Here is a tiny trained network, its code and every weight. The questions are about switching its units off for an input and a class, where a switched-off unit gives its printed mean instead of its output.

import numpy as np


def w(rows, s, z=0):
    codes = np.array(rows[::2]) - 128.0
    scale = np.full(codes.shape[1], s)
    scale[-1] = z or s
    return codes * scale


def norm(h):
    return h / np.sqrt((h * h).mean(-1, keepdims=True) + 1e-5)


def f(y):
    return y / 2 * (1 + np.tanh(0.7978845608 * (y + 0.044715 * y**3)))


def log_softmax(a):
    a = a - a.max(-1, keepdims=True)
    return a - np.log(np.exp(a).sum(-1, keepdims=True))


def net(x, mask):
    res = np.array(x, float).reshape(1, 6) / 4 @ E
    u = 0
    for l in range(4):
        y = f(norm(res) @ A[l][:, :-1].T + A[l][:, -1])
        res = res + np.where(mask[u : u + 7], y, B[l][:, -1]) @ B[l][:, :-1]
        u += 7
    return log_softmax(norm(res)[-1] @ U[:, :-1].T + U[:, -1])


A, B = {}, {}
E = w([
[250,91,191,104,124],'x0',
[98,209,241,66,160],'x1',
[134,51,84,3,214],'x2',
[178,170,73,204,196],'x3',
[101,224,100,68,99],'x4',
[119,188,222,138,177],'x5',
],0.0032)
A[0] = w([
[126,41,43,169,178,4],'L0N1',
[52,96,127,130,122,92],'L0N2',
[119,5,49,133,86,47],'L0N3',
[84,129,196,124,149,57],'L0N4',
[27,199,128,120,75,51],'L0N5',
[206,108,116,144,178,63],'L0N6',
[78,57,1,36,129,109],'L0N7',
],0.0046,0.0027)
B[0] = w([
[91,158,92,185,147,146],'L0N1',
[34,137,111,186,124,121],'L0N2',
[90,147,164,136,253,186],'L0N3',
[41,169,150,195,150,110],'L0N4',
[119,157,26,133,90,154],'L0N5',
[137,84,72,94,143,132],'L0N6',
[146,52,58,120,216,253],'L0N7',
],0.0045,0.0019)
A[1] = w([
[123,134,191,2,200,52],'L1N1',
[81,41,116,133,28,6],'L1N2',
[190,177,158,144,106,35],'L1N3',
[85,144,119,145,41,116],'L1N4',
[122,152,52,185,143,206],'L1N5',
[205,75,128,59,135,159],'L1N6',
[113,210,100,133,160,109],'L1N7',
],0.0074,0.0023)
B[1] = w([
[125,137,217,138,227,237],'L1N1',
[67,105,254,88,162,139],'L1N2',
[198,134,124,154,165,159],'L1N3',
[141,189,157,77,114,169],'L1N4',
[61,107,178,120,104,251],'L1N5',
[120,187,86,56,95,238],'L1N6',
[141,153,188,75,76,183],'L1N7',
],0.0067,0.0028)
A[2] = w([
[131,91,109,132,123,237],'L2N1',
[59,182,66,146,113,7],'L2N2',
[75,172,76,134,149,100],'L2N3',
[182,131,115,87,134,142],'L2N4',
[176,92,96,98,141,225],'L2N5',
[149,54,49,209,158,51],'L2N6',
[140,52,2,141,123,17],'L2N7',
],0.006,0.0021)
B[2] = w([
[95,80,83,109,132,215],'L2N1',
[160,149,112,63,56,126],'L2N2',
[151,110,108,86,99,157],'L2N3',
[180,166,66,107,117,183],'L2N4',
[149,120,64,119,125,251],'L2N5',
[53,108,108,221,45,218],'L2N6',
[26,32,191,255,133,236],'L2N7',
],0.0055,0.0014)
A[3] = w([
[199,57,155,164,85,138],'L3N1',
[128,117,184,225,70,109],'L3N2',
[116,141,90,103,196,125],'L3N3',
[122,56,75,244,187,196],'L3N4',
[203,205,157,255,205,252],'L3N5',
[111,106,197,188,57,22],'L3N6',
[167,160,101,84,102,220],'L3N7',
],0.0057,0.0024)
B[3] = w([
[133,94,81,40,192,144],'L3N1',
[93,104,115,7,144,173],'L3N2',
[146,107,108,115,128,155],'L3N3',
[59,99,90,163,37,244],'L3N4',
[76,22,128,176,153,254],'L3N5',
[102,153,123,1,142,140],'L3N6',
[158,125,87,176,114,185],'L3N7',
],0.0058,0.0031)
U = w([
[89,236,155,122,28,124],'0',
[53,22,58,184,91,156],'1',
[212,162,133,204,86,1],'2',
[197,107,59,67,164,145],'3',
[104,132,248,131,191,190],'4',
],0.013,0.0054)

Each question gives the input, the list of numbers given to net, and the class t.
The units are the neurons (one row each of A and B). Each row of codes is followed by its name. A weight is (code - 128) times the scale printed after its matrix; where a second scale follows, it is the last column's (A, B and U).
mask holds one flag per neuron, layer by layer. A switched-off neuron (its flag False) gives its mean, the last column of its row in B, instead of its output. The means were averaged over made-up inputs and are rounded, as every weight is.
A unit's drop is (log p(t) with every unit on - log p(t) with that unit switched off) / (log p(t) with every unit on - log p(t) with every unit switched off).
The circuit of an input: a set's keep is (log p(t) with only the set's units on - log p(t) with every unit switched off) / (log p(t) with every unit on - log p(t) with every unit switched off). Starting from the 12 units with the biggest drops (on a tie, the unit counted first), units are removed one at a time, each time the one whose removal leaves the highest keep (on an exact tie, the one counted first), for as long as the keep stays at least 0.8.
units of the circuit, in order: the units of the circuit, biggest drop first
top k neurons: the k neurons with the biggest drops, biggest first
top k neurons in layer l: the k neurons of layer l with the biggest drops, biggest first
drop of u: that unit's drop, to one decimal
input [-8,-2,-1,-5,-6,7], class 0: top neuron in layer 1	[L1N1]
input [-2,-2,5,-8,4,2], class 3: top 4 neurons	[L0N7; L1N5; L2N7; L1N6]
input [5,5,-8,-1,3,-7], class 2: units of the circuit, in order	[L1N3; L1N5]
input [5,-2,7,-8,-7,3], class 3: top 2 neurons	[L1N6; L1N5]
input [-7,1,-6,-2,-5,-4], class 0: top 2 neurons in layer 1	[L1N1; L1N4]
input [3,5,-2,1,-5,-2], class 1: top 2 neurons in layer 1	[L1N7; L1N4]
input [-3,-5,-2,-5,-8,7], class 4: top 2 neurons	[L1N2; L0N7]
input [-5,1,8,-6,7,-2], class 3: top 2 neurons in layer 3	[L3N5; L3N4]
input [3,-5,-2,-5,2,3], class 0: top 3 neurons	[L1N1; L1N2; L3N5]
input [5,4,-3,3,-1,-8], class 2: top 2 neurons	[L1N6; L3N2]
input [8,-6,-1,-7,7,0], class 3: top 2 neurons in layer 1	[L1N5; L1N7]
input [-8,-7,-1,5,5,4], class 0: top 2 neurons in layer 1	[L1N7; L1N5]
input [3,-3,-2,-5,-2,-1], class 4: drop of L1N2	1.7
input [-1,1,-8,-7,-5,-8], class 4: units of the circuit, in order	[L1N2]
input [7,-2,3,-3,-2,-4], class 3: drop of L1N4	0.0
input [2,0,-1,5,4,-3], class 2: drop of L0N7	0.1
input [7,-2,-6,7,1,4], class 1: drop of L1N6	0.1
